Below are the code and all the weights of a small trained network. Each question names an input and a target symbol and asks about switching units off, where a switched-off unit gives its printed mean instead of its output.

import numpy as np


def w(rows, s, z=0):
    codes = np.array(rows[::2]) - 128.0
    scale = np.full(codes.shape[1], s)
    scale[-1] = z or s
    return codes * scale


def norm(h):
    return h / np.sqrt((h * h).mean(-1, keepdims=True) + 1e-5)


def f(y):
    return np.maximum(y, 0)


def softmax(a):
    e = np.exp(a - a.max(-1, keepdims=True))
    return e / e.sum(-1, keepdims=True)


def log_softmax(a):
    a = a - a.max(-1, keepdims=True)
    return a - np.log(np.exp(a).sum(-1, keepdims=True))


def net(x, mask):
    ids = ['αβγεθμξπτψ'.index(c) for c in x.split()]
    T = len(ids)
    res = E[ids] + P[:T]
    r = norm(res)
    for j in range(2):
        rows = slice(4 * j, 4 * j + 4)
        q, k, v = (r @ M[0][rows].T for M in (Q, K, V))
        z = softmax(np.where(np.tri(T) > 0, q @ k.T / 4**0.5, -1e9)) @ v
        o = O[0][rows]
        res = res + np.where(mask[j], z, o[:, -1]) @ o[:, :-1]
    y = f(norm(res) @ A[0][:, :-1].T + A[0][:, -1])
    res = res + np.where(mask[2:14], y, B[0][:, -1]) @ B[0][:, :-1]
    return log_softmax(norm(res)[-1] @ U[:, :-1].T + U[:, -1])


Q, K, V, O, A, B = {}, {}, {}, {}, {}, {}
E = w([
[89,197,78,79,135],'α',
[87,87,148,24,80],'β',
[101,94,93,31,97],'γ',
[82,151,155,40,77],'ε',
[117,246,111,127,187],'θ',
[139,37,45,51,114],'μ',
[147,120,75,47,40],'ξ',
[178,110,3,177,175],'π',
[203,173,153,231,39],'τ',
[92,64,240,159,172],'ψ',
],0.0028)
P = w([
[2,143,80,157,82],'0',
[52,146,102,118,97],'1',
[84,137,110,123,103],'2',
[104,138,121,109,111],'3',
[120,135,126,103,120],'4',
[141,132,135,105,121],'5',
[154,131,136,100,128],'6',
[168,132,144,92,130],'7',
[182,134,147,79,136],'8',
[208,138,156,65,144],'9',
[225,139,161,52,142],'10',
[211,152,153,37,155],'11',
],0.0031)
Q[0] = w([
[39,33,113,195,114],'head 1',
[168,101,183,51,35],'head 1',
[141,75,122,72,130],'head 1',
[20,64,221,254,221],'head 1',
[34,111,187,141,180],'head 2',
[89,148,155,213,192],'head 2',
[205,235,56,46,171],'head 2',
[17,16,109,235,128],'head 2',
],0.009)
K[0] = w([
[47,144,85,212,61],'head 1',
[245,88,82,130,127],'head 1',
[194,142,116,114,70],'head 1',
[1,123,77,145,103],'head 1',
[40,128,32,93,96],'head 2',
[86,108,78,156,38],'head 2',
[251,118,125,113,133],'head 2',
[11,156,95,185,113],'head 2',
],0.0088)
V[0] = w([
[104,57,106,215,185],'head 1',
[91,121,239,213,106],'head 1',
[86,122,167,95,166],'head 1',
[114,128,3,168,60],'head 1',
[145,142,16,175,149],'head 2',
[115,212,132,96,207],'head 2',
[131,205,120,187,46],'head 2',
[62,82,201,212,162],'head 2',
],0.0034)
O[0] = w([
[225,82,152,71,179,2],'head 1',
[213,186,193,172,148,37],'head 1',
[106,125,185,170,159,127],'head 1',
[128,148,100,3,143,168],'head 1',
[170,140,38,171,221,136],'head 2',
[27,168,140,201,196,169],'head 2',
[167,239,151,136,131,186],'head 2',
[162,99,219,13,174,19],'head 2',
],0.0035,0.0026)
A[0] = w([
[255,108,41,141,225,106],'neuron 1',
[110,89,86,153,237,61],'neuron 2',
[191,140,49,160,154,101],'neuron 3',
[59,178,79,250,150,78],'neuron 4',
[186,66,234,133,248,255],'neuron 5',
[119,121,53,146,143,131],'neuron 6',
[111,176,188,184,229,148],'neuron 7',
[29,117,141,49,184,202],'neuron 8',
[106,71,78,139,47,140],'neuron 9',
[112,198,34,89,203,158],'neuron 10',
[187,59,125,44,135,108],'neuron 11',
[209,174,180,162,71,149],'neuron 12',
],0.0037,0.0036)
B[0] = w([
[87,161,182,48,180,146],'neuron 1',
[108,60,64,137,169,135],'neuron 2',
[152,159,97,109,164,151],'neuron 3',
[126,93,148,66,153,208],'neuron 4',
[75,54,253,139,161,149],'neuron 5',
[122,147,153,136,97,177],'neuron 6',
[143,98,131,156,84,174],'neuron 7',
[163,101,158,164,161,248],'neuron 8',
[179,151,158,154,141,188],'neuron 9',
[166,97,139,151,97,253],'neuron 10',
[170,125,128,178,179,139],'neuron 11',
[158,94,147,94,162,168],'neuron 12',
],0.0065,0.004)
U = w([
[72,169,63,53,215,208],'α',
[48,181,193,36,78,109],'β',
[88,104,58,50,23,50],'γ',
[128,207,157,218,170,175],'ε',
[63,130,193,226,190,128],'θ',
[172,2,78,146,72,3],'μ',
[73,177,49,138,70,244],'ξ',
[181,53,28,105,206,115],'π',
[237,250,172,56,116,127],'τ',
[130,62,242,66,173,128],'ψ',
],0.0078,0.0035)

Each question gives the input, a string of symbols that net reads in full, and the target symbol t.
The units are the heads (4 rows each of Q, K, V and O) and the neurons (one row each of A and B). Each row of codes is followed by its name. A weight is (code - 128) times the scale printed after its matrix; where a second scale follows, it is the last column's (O, A, B and U).
mask holds one flag per unit, heads first, then neurons. A switched-off unit (its flag False) gives its mean, the last column of its rows in O or B, instead of its output. The means were averaged over made-up inputs and are rounded, as every weight is.
A unit's drop is (log p(t) with every unit on - log p(t) with that unit switched off) / (log p(t) with every unit on - log p(t) with every unit switched off).
The circuit of an input: a set's keep is (log p(t) with only the set's units on - log p(t) with every unit switched off) / (log p(t) with every unit on - log p(t) with every unit switched off). Starting from the 12 units with the biggest drops (on a tie, the unit counted first), units are removed one at a time, each time the one whose removal leaves the highest keep (on an exact tie, the one counted first), for as long as the keep stays at least 0.8.
units of the circuit, in order: the units of the circuit, biggest drop first
top k neurons: the k neurons with the biggest drops, biggest first
which heads matter: for each layer, one digit per head in row order, 1 if its drop is at least 0.15 and else 0, layers parted by /
input ψ μ μ θ ε β β θ θ ε, target θ: units of the circuit, in order	[head 2; head 1]
input ψ θ ε θ γ θ θ γ μ ε π, target α: top 4 neurons	[neuron 1; neuron 8; neuron 3; neuron 7]
input θ θ μ μ τ ε θ γ θ μ α, target μ: units of the circuit, in order	[head 2]
input β τ τ β α, target τ: which heads matter	01
input ε ψ ψ τ ψ α, target ψ: units of the circuit, in order	[head 1; neuron 5; head 2]
input θ ξ γ π α, target π: which heads matter	01
input θ μ ψ τ, target ψ: units of the circuit, in order	[head 2; head 1; neuron 5]
input θ γ γ β ψ ξ, target ψ: which heads matter	01
input γ β θ θ θ β, target θ: which heads matter	00
input ψ μ β γ μ θ ψ π, target ψ: top 2 neurons	[neuron 5; neuron 1]
input τ τ α θ ε θ β α θ α θ γ, target θ: units of the circuit, in order	[head 2; head 1]
input ξ μ β μ ξ θ θ θ θ ξ α, target ξ: which heads matter	11
input β α π γ, target π: units of the circuit, in order	[head 1; neuron 11; head 2]
input θ θ β θ τ θ, target τ: which heads matter	01
input τ ξ β ε π τ τ τ ε, target τ: which heads matter	00
input γ π θ ψ γ α, target ψ: units of the circuit, in order	[neuron 4]
input τ ε ε, target τ: which heads matter	10
input β τ γ ξ θ τ θ θ ξ θ, target ξ: top 3 neurons	[neuron 8; neuron 9; neuron 5]
input τ τ π α, target τ: which heads matter	10
input μ θ ε τ ε τ μ θ π μ γ β, target μ: units of the circuit, in order	[head 2; neuron 4]
input γ β α γ θ θ α τ α π ε θ, target π: which heads matter	11
